How the points are linked:
tik $ mem
tik @ vit
tik ! pim
tik * nel
tik + rog
tik § puv
niv $ rur
niv @ nez
niv ! nar
niv * lut
niv + duv
niv § zet
daz $ nom
daz @ ged
daz ! guz
daz * bas
daz + sav
daz § fil
raf $ gub
raf @ nar
raf ! ruz
raf * lur
raf + nez
raf § sis
kab $ teb
kab @ kav
kab ! nel
kab * met
kab + vod
kab § ves
sez $ lil
sez @ kog
sez ! mev
sez * ras
sez + fur
sez § vos
foz $ fop
foz @ fur
foz ! kog
foz * bif
foz + rop
foz § nof
tus $ sus
tus @ rul
tus ! ran
tus * kar
tus + zit
tus § kir
kav $ rog
kav @ kof
kav ! pog
kav * fuz
kav + kap
kav § kab
pag $ vop
pag @ sav
pag ! ged
pag * gik
pag + tor
pag § sig
nel $ vit
nel @ pog
nel ! puv
nel * ves
nel + kof
nel § kos
tuk $ zet
tuk @ kis
tuk ! rur
tuk * baz
tuk + nin
tuk § nez
sig $ zom
sig @ pag
sig ! daz
sig * mag
sig + reg
sig § bas
met $ kav
met @ fuz
met ! ves
met * kap
met + fud
met § zep
guf $ zam
guf @ vam
guf ! zit
guf * pip
guf + puv
guf § rel
ged $ tup
ged @ zom
ged ! fam
ged * sig
ged + duf
ged § daz
bip $ rik
bip @ buv
bip ! reg
bip * mev
bip + neb
bip § nit
fud $ kap
fud @ meb
fud ! gol
fud * fam
fud + fil
fud § fut
ras $ kog
ras @ nof
ras ! vos
ras * dur
ras + zin
ras § fop
tis $ kuz
tis @ doz
tis ! baz
tis * sor
tis + kir
tis § por
rin $ vos
rin @ fop
rin ! lil
rin * foz
rin + sul
rin § kog
pip $ vam
pip @ mem
pip ! rel
pip * tik
pip + kos
pip § pim
lil $ ref
lil @ neb
lil ! buv
lil * kog
lil + ras
lil § mim
mas $ pum
mas @ kun
mas ! bif
mas * gub
mas + raf
mas § fel
pog $ pab
pog @ teb
pog ! tik
pog * kab
pog + zep
pog § nel
fil $ fam
fil @ daz
fil ! bap
fil * vop
fil + pag
fil § tup
vos $ mim
vos @ sez
vos ! ref
vos * fop
vos + foz
vos § neb
pim $ guf
pim @ pip
pim ! dum
pim * puv
pim + pab
pim § pov
gol $ zep
gol @ vod
gol ! kav
gol * fut
gol + bap
gol § fuz
nis $ pim
nis @ puv
nis ! vam
nis * pab
nis + pog
nis § mem
ves $ pog
ves @ kab
ves ! kos
ves * zep
ves + gol
ves § rog
nin $ baz
nin @ por
nin ! lut
nin * vok
nin + sus
nin § kuz
fur $ ras
fur @ dur
fur ! rin
fur * zin
fur + fel
fur § foz
mag $ pag
mag @ gik
mag ! bas
mag * tor
mag + nit
mag § duf
pum $ sul
pum @ rop
pum ! fur
pum * kun
pum + gub
pum § zin
mim $ gal
mim @ lil
mim ! bip
mim * sez
mim + fop
mim § mev
kuz $ gon
kuz @ nin
kuz ! kis
kuz * doz
kuz + sor
kuz § duv
nit $ tor
nit @ bip
nit ! bol
nit * ref
nit + lil
nit § zuk
mem $ pov
mem @ nis
mem ! guf
mem * vit
mem + nel
mem § pip
zep $ kab
zep @ met
zep ! rog
zep * vod
zep + fut
zep § kof
zuk $ reg
zuk @ nit
zuk ! gik
zuk * gal
zuk + mim
zuk § rik
kar $ rul
kar @ sog
kar ! kir
kar * nov
kar + rel
kar § zub
vol $ mas
vol @ gub
vol ! rop
vol * raf
vol + rur
vol § ruz
nuv $ kir
nuv @ zub
nuv ! sus
nuv * bos
nuv + zam
nuv § rul
zom $ fil
zom @ vop
zom ! nom
zom * pag
zom + mag
zom § ged
pov $ rel
pov @ pim
pov ! zam
pov * nis
pov + vit
pov § vam
sav $ bas
sav @ duf
sav ! zom
sav * bol
sav + rik
sav § pag
nar $ soz
nar @ paz
nar ! vol
nar * zet
nar + tuk
nar § raf
fel $ zin
fel @ mas
fel ! sul
fel * vol
fel + sis
fel § rop
rop $ bif
rop @ fel
rop ! dur
rop * ruz
rop + soz
rop § pum
guz $ fud
guz @ fam
guz ! git
guz * fil
guz + zom
guz § bap
rur $ raf
rur @ lur
rur ! soz
rur * nez
rur + lut
rur § paz
por $ duv
por @ tis
por ! gon
por * ran
por + buf
por § nin
buv $ zuk
buv @ gal
buv ! tor
buv * mim
buv + vos
buv § bip
puv $ pip
puv @ tik
puv ! pov
puv * kos
puv + teb
puv § nis
kis $ niv
kis @ lut
kis ! lur
kis * duv
kis + por
kis § tuk
vam $ dum
vam @ pov
vam ! nov
vam * mem
vam + tik
vam § guf
duf $ sig
duf @ mag
duf ! vop
duf * reg
duf + zuk
duf § sav
fop $ sez
fop @ ras
fop ! neb
fop * fur
fop + bif
fop § rin
paz $ sis
paz @ rur
paz ! gub
paz * niv
paz + kis
paz § nar
kog $ neb
kog @ rin
kog ! mim
kog * nof
kog + dur
kog § sez
bap $ fut
bap @ guz
bap ! kap
bap * tup
bap + ged
bap § meb
sog $ nuv
sog @ bos
sog ! tus
sog * zam
sog + guf
sog § kar
sul $ foz
sul @ bif
sul ! ras
sul * rop
sul + kun
sul § dur
sor $ doz
sor @ sus
sor ! por
sor * tus
sor + zub
sor § ran
gon $ tuk
gon @ baz
gon ! niv
gon * nin
gon + doz
gon § lut
reg $ mag
reg @ tor
reg ! sav
reg * nit
reg + gal
reg § bol
pab $ puv
pab @ kos
pab ! mem
pab * teb
pab + kab
pab § vit
soz $ ruz
soz @ sis
soz ! mas
soz * paz
soz + zet
soz § gub
bol $ duf
bol @ reg
bol ! pag
bol * zuk
bol + buv
bol § gik
sus $ vok
sus @ buf
sus ! tis
sus * rul
sus + kar
sus § sor
rul $ buf
rul @ nuv
rul ! sor
rul * sog
rul + nov
rul § tus
gik $ sav
gik @ bol
gik ! sig
gik * rik
gik + bip
gik § mag
fam $ meb
fam @ nom
fam ! fut
fam * daz
fam + vop
fam § guz
nez $ lur
nez @ tuk
nez ! paz
nez * gon
nez + kuz
nez § niv
fuz $ kof
fuz @ gol
fuz ! kab
fuz * git
fuz + meb
fuz § met
mev $ buv
mev @ mim
mev ! nit
mev * vos
mev + rin
mev § ref
vok $ por
vok @ ran
vok ! kuz
vok * buf
vok + rul
vok § doz
nov $ sog
nov @ zam
nov ! zub
nov * guf
nov + pim
nov § zit
neb $ mev
neb @ vos
neb ! gal
neb * rin
neb + nof
neb § lil
dur $ nof
dur @ sul
dur ! fop
dur * pum
dur + mas
dur § fur
vop $ daz
vop @ bas
vop ! tup
vop * sav
vop + gik
vop § zom
kap $ fuz
kap @ git
kap ! zep
kap * meb
kap + fam
kap § vod
tor $ gik
tor @ rik
tor ! duf
tor * bip
tor + ref
tor § reg
teb $ kos
teb @ rog
teb ! vit
teb * kav
teb + met
teb § pog
bas $ ged
bas @ sig
bas ! fil
bas * duf
bas + bol
bas § vop
doz $ nin
doz @ vok
doz ! duv
doz * sus
doz + tus
doz § tis
zam $ bos
zam @ dum
zam ! kar
zam * vam
zam + pip
zam § nov
ran $ tis
ran @ sor
ran ! nin
ran * kir
ran + nuv
ran § vok
bos $ zub
bos @ zit
bos ! rul
bos * dum
bos + vam
bos § sog
tup $ guz
tup @ fil
tup ! meb
tup * zom
tup + sig
tup § nom
rik $ bol
rik @ zuk
rik ! mag
rik * buv
rik + mev
rik § tor
ruz $ fel
ruz @ vol
ruz ! pum
ruz * sis
ruz + paz
ruz § kun
zet $ paz
zet @ niv
zet ! raf
zet * kis
zet + baz
zet § lur
nof $ rin
nof @ foz
nof ! sez
nof * sul
nof + pum
nof § ras
fut $ vod
fut @ fud
fut ! fuz
fut * guz
fut + tup
fut § git
sis $ vol
sis @ raf
sis ! kun
sis * rur
sis + niv
sis § soz
lut $ nez
lut @ gon
lut ! zet
lut * kuz
lut + tis
lut § kis
zit $ kar
zit @ nov
zit ! nuv
zit * rel
zit + pov
zit § bos
gal $ nit
gal @ ref
gal ! rik
gal * lil
gal + sez
gal § buv
ref $ bip
ref @ mev
ref ! zuk
ref * neb
ref + kog
ref § gal
lur $ nar
lur @ zet
lur ! sis
lur * tuk
lur + gon
lur § rur
kun $ rop
kun @ ruz
kun ! zin
kun * soz
kun + nar
kun § mas
kos $ tik
kos @ nel
kos ! nis
kos * rog
kos + kav
kos § pab
gub $ kun
gub @ soz
gub ! fel
gub * nar
gub + lur
gub § vol
vod $ met
vod @ kap
vod ! kof
vod * fud
vod + guz
vod § gol
nom $ bap
nom @ tup
nom ! fud
nom * ged
nom + bas
nom § fam
duv $ lut
duv @ kuz
duv ! tuk
duv * tis
duv + ran
duv § baz
git $ gol
git @ fut
git ! met
git * bap
git + nom
git § kap
vit $ nis
vit @ pab
vit ! pip
vit * pog
vit + ves
vit § tik
kof $ ves
kof @ zep
kof ! teb
kof * gol
kof + git
kof § kav
zub $ tus
zub @ kar
zub ! buf
zub * zit
zub + dum
zub § nuv
baz $ kis
baz @ duv
baz ! nez
baz * por
baz + vok
baz § gon
buf $ ran
buf @ kir
buf ! doz
buf * nuv
buf + sog
buf § sus
kir $ sor
kir @ tus
kir ! vok
kir * zub
kir + bos
kir § buf
rog $ nel
rog @ ves
rog ! pab
rog * kof
rog + fuz
rog § teb
rel $ nov
rel @ guf
rel ! bos
rel * pim
rel + nis
rel § dum
zin $ dur
zin @ pum
zin ! foz
zin * mas
zin + vol
zin § bif
meb $ git
meb @ bap
meb ! vod
meb * nom
meb + daz
meb § fud
dum $ zit
dum @ rel
dum ! sog
dum * pov
dum + mem
dum § zam
bif $ fur
bif @ zin
bif ! nof
bif * fel
bif + ruz
bif § sul

The rows follow the links: the fewer symbols apart two points are, the more alike their rows tend to be.

Here are some points, each with a row of numbers. One shown again gets a slightly different row.
bol: 6,2,-30,-37,38,0,-17,-25,15,-15,-35,-14,20,-43,55,-20,28,29,58,84,57,-40,16,4,77,30,-5,-18,21,-39,23,-13,57,-53,29,56,24,-17,-69,-68,-26,-17,36,40,45,-103,11,0,-16,74,-58,-20,-12,-22,12,-13,-59,21,10,-7,5,-37,38,-2,9,-11,-29,10,-5
tuk: 52,33,-31,3,22,-7,-23,-16,-4,54,50,4,-1,62,-43,35,31,42,-36,13,-14,-22,-1,6,-23,9,-35,22,-60,20,44,45,-43,47,68,-36,-8,-8,-55,53,29,41,83,-28,-46,-4,-9,2,24,16,38,71,-56,-35,-1,-15,52,-7,-25,34,-26,-29,-8,-22,34,7,67,61,50
pab: -46,-17,39,56,-32,25,50,41,5,-29,-5,13,-42,-19,-62,-27,-61,-58,-16,-43,-15,41,-8,-2,-50,-36,16,-20,22,22,-63,-19,-17,10,-83,-18,22,2,100,-12,-32,7,-91,13,1,69,-3,-25,3,-68,29,-16,46,48,18,15,2,-9,-8,-20,17,46,-6,12,9,9,-24,-58,-43
nof: 24,25,-52,-33,2,-1,22,-27,-44,40,1,2,51,49,73,21,34,78,-15,60,-5,-57,19,25,-3,9,-19,-17,-46,-68,41,41,-14,-9,12,32,-20,-29,-84,27,20,-37,61,-30,18,-74,20,-5,-12,87,-7,17,-57,-31,-7,-17,-8,6,-9,21,-3,-9,-36,-24,0,-33,-3,30,67
rel: -8,38,-7,59,34,6,-12,43,65,2,28,37,-65,-45,-132,-5,-52,-38,9,1,4,-10,11,-39,-6,-28,-11,-13,-29,6,-2,-36,-12,43,36,5,50,1,-6,-25,-65,-2,21,29,-57,-3,-48,7,29,-7,21,-8,-13,-9,18,-18,37,-5,-1,15,-39,1,50,30,75,90,49,28,-53
nez: 48,31,-28,2,13,-4,-12,-16,-20,60,43,3,8,73,-35,34,29,44,-43,16,-19,-25,-12,11,-33,5,-37,20,-60,23,47,48,-44,42,53,-42,-8,-15,-48,56,38,37,76,-31,-42,0,-4,-3,21,16,39,74,-48,-34,4,-14,52,-11,-27,33,-20,-25,-19,-27,31,-6,63,52,58
duv: 40,27,-13,-3,23,-30,-73,-5,45,18,47,5,-21,-2,-54,40,19,5,-2,-34,-12,9,3,-29,19,13,-20,32,-37,29,44,-9,-6,52,101,-31,-15,37,-44,37,19,24,73,-9,-69,22,-42,47,20,-15,16,19,-33,-47,-31,-7,53,-5,8,31,-43,-28,26,18,17,63,76,65,-3
pag: -1,-10,-23,-16,29,29,37,-15,-29,6,-38,-6,28,2,35,-39,18,26,25,106,51,-39,-12,35,21,8,-2,-18,24,-16,8,30,25,-58,-28,30,43,-61,-26,-74,-25,20,6,24,64,-94,33,-60,-4,60,-37,33,-10,20,52,-10,-59,11,-19,-23,29,-26,8,-26,28,-66,-46,-22,27
pum: 10,23,-30,-45,2,-40,-48,-34,12,-14,22,-17,38,6,83,43,52,56,16,-26,-10,-19,41,-11,49,26,-12,1,-27,-51,25,-13,18,15,63,24,-59,55,-85,52,36,-51,64,-16,-14,-12,-11,64,-30,41,-7,-47,-24,-59,-62,-1,9,15,21,42,-37,-9,4,0,-36,33,17,60,13
ves: -36,9,-5,68,9,60,81,31,-8,-13,4,15,-30,18,-85,-44,-37,-13,-5,45,15,-16,-5,31,-41,-30,-13,-43,0,9,-54,25,-17,-11,-76,-6,63,-44,49,-52,-68,32,-41,31,29,-4,10,-70,12,-13,44,32,14,40,57,0,-11,-5,-42,-13,10,26,16,-24,75,-23,-14,-36,-3
por: 31,3,17,-7,5,-40,-82,-3,49,7,35,3,-28,-23,-44,41,5,-28,-3,-74,-22,35,-3,-45,10,10,-1,45,-15,49,31,-29,-4,59,90,-40,-25,54,-4,49,30,9,37,-15,-71,59,-37,57,18,-45,5,-4,-8,-29,-42,-1,55,-9,21,24,-32,-22,18,34,-18,69,69,45,-24
mev: -1,-36,13,-56,-40,-28,0,-22,-42,-1,-53,-21,53,-12,140,8,16,6,2,-20,-8,13,2,4,17,21,38,10,37,-41,9,-11,23,-45,-38,33,-52,8,2,19,47,-54,-35,-27,39,-10,31,17,-27,22,-60,-46,19,10,-34,10,-43,10,36,-25,36,12,-52,6,-88,-51,-67,-37,14
rop: 13,18,-18,-52,-6,-43,-53,-37,7,-17,21,-20,34,3,85,45,48,54,13,-37,-11,-10,39,-16,50,27,-10,4,-27,-43,24,-19,19,13,61,16,-65,60,-70,65,42,-53,55,-12,-14,2,-11,65,-28,28,-2,-50,-20,-58,-71,3,16,11,20,42,-34,-7,-2,6,-46,30,18,55,12
sor: 27,-16,39,13,-31,-34,-40,21,9,25,12,13,-29,-6,-43,26,-26,-62,-40,-91,-52,62,-27,-33,-45,-6,19,52,3,63,17,-17,-33,47,17,-55,-26,25,62,53,44,25,-24,-42,-68,92,-23,32,22,-73,8,15,9,13,-23,3,55,-20,20,-3,0,5,-28,29,-38,31,38,-7,-15
ref: -3,-39,10,-66,-30,-30,-12,-22,-29,-12,-52,-22,51,-24,139,6,17,-1,8,-18,1,13,7,-5,28,24,36,10,42,-41,13,-23,35,-43,-23,37,-49,13,2,9,48,-56,-33,-22,36,-15,24,29,-34,27,-67,-53,19,6,-37,9,-48,10,38,-23,34,6,-44,10,-93,-34,-63,-33,0
teb: -39,-4,14,68,-8,52,83,37,-15,-8,5,17,-30,17,-79,-41,-48,-26,-13,19,-1,3,-12,24,-56,-35,-5,-33,3,18,-57,15,-23,-8,-90,-13,45,-36,70,-36,-50,25,-66,18,23,23,8,-61,10,-32,47,23,29,51,49,8,-8,-7,-29,-18,18,39,0,-16,52,-25,-21,-48,-7
sav: 5,-2,-27,-17,34,26,30,-17,-16,8,-34,-3,24,-3,36,-37,21,36,30,106,54,-41,-5,31,31,12,-6,-22,18,-25,14,27,28,-59,-16,38,43,-57,-39,-72,-31,13,17,30,61,-106,34,-46,-2,70,-44,29,-12,10,45,-11,-62,13,-15,-27,25,-33,13,-21,32,-54,-38,-13,23
pim: -28,16,22,51,11,-3,-24,43,71,-36,15,25,-65,-64,-97,-8,-53,-61,23,-48,-6,23,13,-43,7,-23,6,-12,9,8,-28,-58,7,35,14,2,26,33,35,-23,-49,-15,-25,32,-41,39,-42,28,8,-42,19,-52,25,2,-5,0,28,-4,14,11,-29,20,43,43,28,95,22,10,-78
guf: -9,37,-4,62,27,4,-23,41,71,-6,25,30,-66,-52,-123,-5,-51,-43,17,-13,2,-1,12,-45,1,-23,-6,-14,-18,9,-5,-44,-7,41,33,6,42,13,2,-26,-65,-6,14,34,-56,3,-47,18,23,-17,23,-20,-5,-9,10,-14,36,-1,3,15,-42,8,55,36,63,93,49,29,-61
sul: 23,36,-52,-40,17,-22,-21,-39,-5,9,17,-6,36,21,72,34,42,73,8,29,3,-51,36,3,43,20,-24,-12,-45,-63,36,6,7,5,57,32,-33,17,-103,37,22,-49,76,-9,-3,-53,-3,41,-24,74,-3,-20,-43,-57,-39,-12,3,10,4,42,-31,-12,4,-11,-6,12,17,63,34
ras: 29,18,-45,-34,-4,1,37,-24,-56,46,-5,2,56,56,81,16,27,75,-25,61,-6,-56,14,27,-13,8,-16,-19,-38,-62,36,44,-16,-16,-8,34,-20,-37,-73,26,24,-39,49,-33,22,-73,27,-8,-17,86,-14,19,-54,-18,-3,-10,-9,8,-9,19,5,2,-45,-30,-6,-48,-16,21,68

Each walk starts at a row. The symbols on each line, taken left to right, move it on to the next point.
Each answer is a row, close to the row of the point it stands for.
14,33,-43,-44,13,-25,-30,-37,3,0,21,-11,39,15,73,39,46,69,11,16,1,-45,44,-5,46,24,-23,-9,-43,-58,33,-2,14,7,60,33,-43,28,-98,45,25,-47,77,-9,-10,-38,-8,51,-24,64,-2,-27,-43,-61,-45,-9,9,11,10,37,-33,-15,3,-8,-18,24,15,61,24
! $ § + ! ! ! *	5,-36,4,-52,-47,-21,19,-19,-65,18,-52,-15,58,13,137,8,17,21,-13,-2,-18,6,-6,18,-13,16,28,8,25,-45,14,13,0,-37,-52,29,-48,-13,1,25,49,-51,-33,-42,39,-17,40,7,-29,32,-45,-19,7,14,-20,7,-38,2,25,-24,40,16,-66,-9,-84,-66,-63,-38,37
+ @ § § + $ !	20,3,-34,-35,-17,-5,47,-22,-76,48,-15,-3,61,57,98,9,25,61,-30,51,-13,-38,2,31,-26,5,-4,-11,-27,-58,35,48,-21,-21,-31,33,-24,-45,-47,28,35,-38,24,-42,31,-56,37,-16,-16,74,-16,18,-39,-2,4,-11,-19,10,-3,-1,20,6,-65,-30,-22,-63,-34,0,69
-8,-38,12,-61,-26,-31,-25,-23,-16,-20,-50,-22,49,-37,139,4,20,1,24,-11,2,14,9,-14,44,27,37,10,49,-40,11,-30,42,-41,-17,40,-42,18,-8,-2,38,-59,-27,-9,35,-18,24,32,-32,26,-71,-61,19,3,-34,7,-46,8,43,-24,26,0,-25,17,-91,-27,-62,-26,-5
! § $ + * @	2,-39,4,-57,-41,-27,7,-18,-56,7,-52,-22,57,5,137,6,18,16,-8,-8,-17,5,-1,9,3,18,34,11,32,-42,12,-2,11,-39,-49,31,-47,-5,4,20,50,-52,-37,-35,35,-13,34,11,-31,24,-54,-32,12,16,-28,5,-39,5,32,-25,37,14,-62,0,-87,-60,-63,-39,23
* ! $ $ @	-4,-18,-1,-62,1,-29,-40,-26,8,-32,-44,-17,30,-56,113,-3,26,5,51,11,28,-2,22,-16,75,27,26,3,47,-44,13,-43,58,-45,19,54,-28,22,-38,-26,12,-53,4,16,34,-49,6,38,-35,39,-75,-70,15,-16,-32,5,-51,12,39,-13,9,-16,13,24,-60,-4,-43,-4,-22
26,0,23,-2,-7,-41,-82,6,42,2,28,4,-28,-25,-44,36,-2,-38,-8,-85,-27,44,-6,-43,6,8,5,44,-6,49,28,-33,-8,54,74,-37,-28,53,11,48,40,19,22,-17,-71,72,-37,58,18,-56,5,2,3,-27,-38,2,57,-13,23,17,-27,-13,10,32,-26,67,60,31,-28
! § § + $ ! * +	27,-16,38,3,-25,-36,-53,21,15,19,16,4,-29,-12,-46,27,-20,-55,-32,-93,-47,56,-27,-40,-29,-3,20,53,7,55,21,-24,-27,51,28,-52,-29,37,51,56,45,19,-17,-32,-68,91,-29,41,21,-73,5,7,10,2,-30,6,56,-19,22,-2,-3,-2,-21,32,-42,36,43,3,-22
* ! $ § ! *	37,22,-1,-2,22,-33,-78,-5,52,13,45,7,-26,-10,-49,38,14,-5,-1,-54,-13,20,3,-37,21,12,-14,31,-25,33,44,-19,-12,59,104,-30,-22,44,-40,42,23,20,65,-7,-71,29,-39,48,18,-24,12,11,-19,-45,-31,-6,56,-7,13,31,-40,-30,30,22,5,72,77,63,-16
-45,-16,34,56,-29,37,55,45,-5,-25,-5,15,-34,-5,-66,-30,-59,-53,-16,-31,-13,31,-15,5,-52,-36,14,-22,22,20,-62,-5,-14,5,-89,-17,29,-9,95,-19,-35,10,-88,11,6,60,6,-38,8,-58,36,-11,42,56,26,17,0,-7,-12,-21,18,46,-11,3,20,-4,-25,-60,-28
§ § $ § * + ! *	-35,4,7,66,-4,55,84,34,-11,-9,5,15,-30,19,-84,-45,-45,-16,-13,28,9,-6,-17,28,-49,-36,-8,-39,3,12,-55,27,-21,-10,-81,-12,56,-46,58,-42,-58,26,-56,30,29,9,16,-70,10,-23,46,25,14,42,59,2,-9,-5,-37,-14,15,35,9,-20,67,-20,-19,-45,-9
* $ § $ @	-46,-12,23,65,-14,44,75,39,-17,-13,-2,16,-31,14,-73,-38,-52,-35,-18,-2,-8,12,-15,25,-56,-37,4,-34,14,22,-61,13,-22,-7,-90,-15,39,-26,84,-27,-44,20,-76,17,22,36,11,-56,6,-42,46,15,32,55,42,11,-2,-9,-28,-22,17,45,-4,-11,41,-20,-25,-58,-12
24,-23,37,19,-36,-23,-27,23,-5,30,7,10,-28,4,-50,21,-33,-58,-48,-88,-53,57,-35,-28,-58,-12,22,50,3,60,18,-13,-44,51,4,-55,-25,13,65,53,39,25,-31,-42,-61,89,-19,18,29,-72,8,28,6,22,-9,1,53,-20,17,-10,9,8,-36,21,-31,16,35,-17,-8
+ + * ! §	8,43,-15,66,30,15,1,44,45,25,31,35,-61,-21,-137,-1,-54,-29,-7,20,-3,-18,1,-31,-28,-31,-18,-16,-35,9,11,-14,-32,43,32,-3,54,-18,-7,-21,-64,13,26,17,-58,-14,-39,-7,35,3,24,22,-31,-2,31,-23,42,-13,-14,14,-33,-2,34,20,83,72,56,28,-25
+ ! § @ ! *	2,42,-14,61,35,9,-4,43,56,17,31,37,-63,-33,-133,-2,-53,-35,3,12,-3,-11,3,-35,-18,-26,-17,-16,-31,4,7,-27,-18,43,33,0,54,-12,-4,-25,-60,3,30,19,-57,-13,-44,6,33,-1,23,8,-22,-6,29,-20,42,-12,-7,15,-40,-4,42,26,77,86,54,32,-42
44,36,-19,-1,27,-27,-65,-7,38,29,48,5,-24,10,-52,38,21,9,-3,-26,-6,-3,4,-25,14,12,-26,24,-45,31,40,-1,-16,56,101,-28,-12,31,-57,35,18,27,81,-8,-63,10,-37,37,24,-1,19,32,-37,-45,-21,-9,55,-3,1,35,-45,-36,24,11,26,54,80,72,6
+ + @ + + § § *	-40,-6,37,48,-10,8,-6,43,46,-42,3,16,-55,-56,-71,-15,-61,-68,5,-69,-15,41,5,-34,-10,-30,18,-8,23,18,-51,-56,3,21,-26,-7,17,36,73,-11,-37,-16,-69,23,-25,66,-27,16,1,-66,17,-55,47,25,-8,8,15,-5,15,-10,-12,37,29,36,5,64,0,-25,-72
@ § + ! ! §	-23,22,10,51,18,-3,-23,41,76,-29,22,25,-67,-61,-103,-7,-54,-52,21,-36,-1,13,15,-46,8,-24,0,-11,-2,10,-24,-60,5,34,20,6,31,29,23,-24,-60,-12,-9,33,-49,26,-46,26,14,-34,18,-43,14,-3,1,-5,28,-5,12,12,-37,11,51,39,40,97,34,14,-76
4,4,-31,-24,38,12,9,-18,1,-4,-34,-7,27,-19,45,-27,25,32,44,104,62,-45,8,19,55,15,-5,-16,19,-36,23,9,42,-55,13,50,33,-45,-58,-73,-32,-3,32,38,58,-112,20,-26,-8,78,-51,1,-15,-8,32,-15,-57,19,-4,-13,9,-34,32,-11,25,-28,-31,6,10
@ * @ * @ * @ *	22,10,-40,-31,-13,-3,37,-26,-69,50,-12,-3,58,57,91,18,27,73,-28,59,-9,-47,6,33,-19,10,-11,-11,-36,-57,35,50,-25,-22,-22,30,-28,-41,-61,24,28,-37,35,-37,30,-62,30,-11,-11,80,-11,19,-45,-15,-2,-15,-15,5,-6,11,13,4,-55,-31,-16,-54,-24,8,68
! @ @ + + + +	51,22,-27,-4,3,-3,-6,-19,-32,59,44,3,8,75,-21,33,29,47,-51,10,-28,-18,-14,18,-43,7,-34,20,-58,23,45,56,-54,36,39,-39,-21,-16,-47,62,40,35,63,-40,-36,2,3,-10,18,12,37,82,-54,-26,1,-12,48,-7,-33,25,-11,-22,-30,-25,23,-21,54,45,71
51,37,-34,6,24,-11,-32,-11,8,49,51,9,-7,49,-49,35,28,34,-28,6,-13,-20,-3,-1,-13,7,-36,23,-62,22,49,36,-31,47,80,-32,-5,-3,-58,47,25,38,89,-18,-53,-4,-21,13,23,17,33,63,-53,-42,-5,-14,52,-5,-19,36,-31,-34,5,-11,37,24,75,65,42
* § + §	26,-9,25,-2,-11,-41,-72,11,37,7,26,6,-30,-23,-38,35,-6,-47,-13,-91,-40,49,-12,-45,-1,2,8,49,2,48,21,-33,-12,50,60,-45,-30,46,22,55,40,17,8,-24,-76,82,-37,53,17,-61,3,1,8,-16,-38,4,56,-17,30,10,-19,-11,-3,34,-34,59,56,22,-28
! + + * + *	-42,-2,37,47,-7,-3,-8,41,54,-44,8,15,-55,-63,-79,-13,-54,-68,14,-62,-6,39,7,-41,0,-26,17,-10,22,17,-41,-59,8,24,-15,-4,15,38,65,-15,-43,-18,-49,28,-28,63,-36,23,3,-63,18,-56,41,16,-7,9,19,-5,13,-5,-16,29,36,39,8,76,3,-18,-77
-17,26,2,58,24,0,-22,39,68,-21,23,27,-63,-58,-115,-3,-55,-46,21,-28,-1,4,15,-41,8,-27,-3,-13,-10,7,-20,-53,-1,36,33,2,41,25,12,-25,-60,-10,-1,32,-52,16,-50,24,18,-25,22,-33,6,-5,2,-9,36,-5,8,12,-42,9,53,41,51,98,42,24,-67
! § § + $ ! * +	-34,11,29,49,2,-3,-15,41,64,-43,13,18,-61,-64,-87,-8,-54,-64,15,-58,-8,27,12,-45,5,-29,10,-12,12,11,-35,-62,8,29,-3,0,19,38,50,-15,-51,-21,-43,30,-38,55,-40,26,5,-54,20,-54,34,10,-8,1,21,-8,13,5,-27,24,40,45,22,83,18,-5,-83
@ $ $ § !	24,21,-9,62,6,12,27,49,3,61,25,40,-47,20,-124,-1,-53,-28,-42,18,-26,-7,-26,-12,-73,-32,-14,10,-44,26,26,18,-62,47,0,-28,46,-51,22,3,-32,34,11,-16,-53,1,-14,-31,48,-3,32,66,-31,20,47,-22,48,-18,-18,0,-5,7,-15,2,70,25,43,6,10
